Below are the code and all the weights of a small trained network. Each question names an input and a class and asks about switching units off, where a switched-off unit gives its printed mean instead of its output.

import numpy as np


def w(rows, s, z=0):
    codes = np.array(rows[::2]) - 128.0
    scale = np.full(codes.shape[1], s)
    scale[-1] = z or s
    return codes * scale


def norm(h):
    return h / np.sqrt((h * h).mean(-1, keepdims=True) + 1e-5)


def f(y):
    return y / 2 * (1 + np.tanh(0.7978845608 * (y + 0.044715 * y**3)))


def log_softmax(a):
    a = a - a.max(-1, keepdims=True)
    return a - np.log(np.exp(a).sum(-1, keepdims=True))


def net(x, mask):
    res = np.array(x, float).reshape(1, 4) / 4 @ E
    u = 0
    for l in range(2):
        y = f(norm(res) @ A[l][:, :-1].T + A[l][:, -1])
        res = res + np.where(mask[u : u + 15], y, B[l][:, -1]) @ B[l][:, :-1]
        u += 15
    return log_softmax(norm(res)[-1] @ U[:, :-1].T + U[:, -1])


A, B = {}, {}
E = w([
[231,203,251,130,173],'x0',
[146,88,178,17,4],'x1',
[53,66,229,106,184],'x2',
[136,118,127,130,132],'x3',
],0.0044)
A[0] = w([
[199,168,184,80,108,57],'0.n1',
[87,104,60,157,167,121],'0.n2',
[79,129,61,154,181,131],'0.n3',
[80,71,86,148,87,254],'0.n4',
[136,84,129,153,158,96],'0.n5',
[99,73,69,56,89,128],'0.n6',
[88,124,152,142,135,149],'0.n7',
[157,94,123,8,77,195],'0.n8',
[149,84,124,137,124,135],'0.n9',
[70,127,147,142,130,124],'0.n10',
[156,207,175,129,146,165],'0.n11',
[87,65,183,104,128,103],'0.n12',
[134,155,161,145,93,133],'0.n13',
[173,121,117,106,90,118],'0.n14',
[158,188,46,145,127,133],'0.n15',
],0.012,0.0057)
B[0] = w([
[82,46,51,40,56,193],'0.n1',
[90,68,152,97,68,197],'0.n2',
[122,62,128,23,79,205],'0.n3',
[85,198,123,162,105,247],'0.n4',
[107,111,126,112,138,130],'0.n5',
[167,186,134,163,177,213],'0.n6',
[108,101,142,124,173,148],'0.n7',
[120,214,121,93,191,254],'0.n8',
[91,190,122,149,102,133],'0.n9',
[73,124,144,194,140,144],'0.n10',
[149,93,74,140,174,215],'0.n11',
[104,115,254,93,129,177],'0.n12',
[105,45,105,122,123,146],'0.n13',
[117,197,42,114,111,158],'0.n14',
[226,136,217,128,39,210],'0.n15',
],0.0071,0.0077)
A[1] = w([
[93,176,146,60,114,91],'1.n1',
[123,120,169,113,241,106],'1.n2',
[186,185,120,116,133,250],'1.n3',
[162,105,212,143,129,73],'1.n4',
[169,172,68,157,137,110],'1.n5',
[51,184,58,110,57,97],'1.n6',
[137,91,120,169,150,146],'1.n7',
[145,123,194,100,135,81],'1.n8',
[109,144,124,111,221,170],'1.n9',
[137,115,176,55,138,64],'1.n10',
[165,122,141,132,49,142],'1.n11',
[185,175,91,90,205,79],'1.n12',
[128,2,101,109,87,235],'1.n13',
[249,110,123,181,111,5],'1.n14',
[112,62,236,166,110,192],'1.n15',
],0.01,0.0026)
B[1] = w([
[119,40,130,175,113,205],'1.n1',
[191,157,190,113,123,196],'1.n2',
[24,109,104,194,146,220],'1.n3',
[163,151,26,127,145,147],'1.n4',
[109,89,66,94,176,164],'1.n5',
[225,94,129,119,175,229],'1.n6',
[154,123,160,169,153,129],'1.n7',
[57,86,56,51,112,149],'1.n8',
[210,163,205,152,78,187],'1.n9',
[119,56,149,87,228,168],'1.n10',
[165,129,207,97,125,193],'1.n11',
[96,104,67,154,33,188],'1.n12',
[120,198,177,184,140,254],'1.n13',
[25,31,75,139,241,183],'1.n14',
[147,143,2,199,73,207],'1.n15',
],0.0071,0.0056)
U = w([
[189,106,178,127,20,252],'0',
[17,64,154,184,89,77],'1',
[148,251,54,152,123,98],'2',
[61,212,220,106,161,169],'3',
[144,18,63,184,194,99],'4',
[229,131,193,208,187,135],'5',
[157,107,24,37,121,145],'6',
[125,52,199,21,201,22],'7',
],0.017,0.0021)

Each question gives the input, the list of numbers given to net, and the class t.
The units are the neurons (one row each of A and B). Each row of codes is followed by its name. A weight is (code - 128) times the scale printed after its matrix; where a second scale follows, it is the last column's (A, B and U).
mask holds one flag per neuron, layer by layer. A switched-off neuron (its flag False) gives its mean, the last column of its row in B, instead of its output. The means were averaged over made-up inputs and are rounded, as every weight is.
A unit's drop is (log p(t) with every unit on - log p(t) with that unit switched off) / (log p(t) with every unit on - log p(t) with every unit switched off).
The circuit of an input: a set's keep is (log p(t) with only the set's units on - log p(t) with every unit switched off) / (log p(t) with every unit on - log p(t) with every unit switched off). Starting from the 12 units with the biggest drops (on a tie, the unit counted first), units are removed one at a time, each time the one whose removal leaves the highest keep (on an exact tie, the one counted first), for as long as the keep stays at least 0.8.
units of the circuit, in order: the units of the circuit, biggest drop first
most important unit: the unit with the biggest drop
top k neurons: the k neurons with the biggest drops, biggest first
top k neurons in layer l: the k neurons of layer l with the biggest drops, biggest first
drop of u: that unit's drop, to one decimal
input [7,2,-4,-4], class 6: units of the circuit, in order -> 0.n1
input [2,0,-6,-3], class 4: top 2 neurons -> 1.n14, 0.n3
input [0,-6,6,-3], class 1: top 3 neurons -> 0.n8, 0.n6, 1.n15
input [4,-1,0,-3], class 4: top 3 neurons -> 0.n11, 0.n12, 0.n8
input [1,0,7,-6], class 5: top 4 neurons -> 0.n1, 0.n3, 1.n2, 0.n2
input [0,-8,2,-3], class 1: top 2 neurons -> 0.n2, 0.n8
input [2,8,0,-3], class 6: top 2 neurons -> 0.n8, 0.n14
input [1,1,-5,-5], class 6: top 3 neurons -> 0.n14, 1.n14, 0.n2
input [3,8,0,6], class 6: top 2 neurons in layer 0 -> 0.n8, 0.n14
input [3,-5,0,-3], class 4: top 2 neurons -> 1.n14, 0.n8
input [1,6,-5,7], class 6: top 2 neurons -> 0.n1, 1.n13
input [0,2,8,-1], class 3: top 2 neurons in layer 1 -> 1.n6, 1.n15
input [2,3,1,3], class 7: top 2 neurons in layer 1 -> 1.n15, 1.n10
input [-8,1,-7,2], class 2: most important unit -> 0.n6
input [2,-1,-1,-1], class 4: top 2 neurons -> 1.n14, 0.n11
input [7,0,0,8], class 4: top 4 neurons -> 0.n11, 0.n12, 0.n8, 0.n3
input [0,-5,-5,6], class 0: top 3 neurons -> 0.n3, 0.n15, 0.n8
input [1,7,2,-6], class 7: top 2 neurons in layer 0 -> 0.n1, 0.n12
input [5,-1,-6,5], class 4: drop of 1.n14 -> 0.4
input [6,2,3,1], class 7: most important unit -> 0.n1
input [-5,-7,-6,-7], class 0: drop of 0.n14 -> 0.0
input [-6,3,8,8], class 3: drop of 0.n6 -> 0.1
input [-8,2,-6,8], class 2: drop of 0.n6 -> 0.5
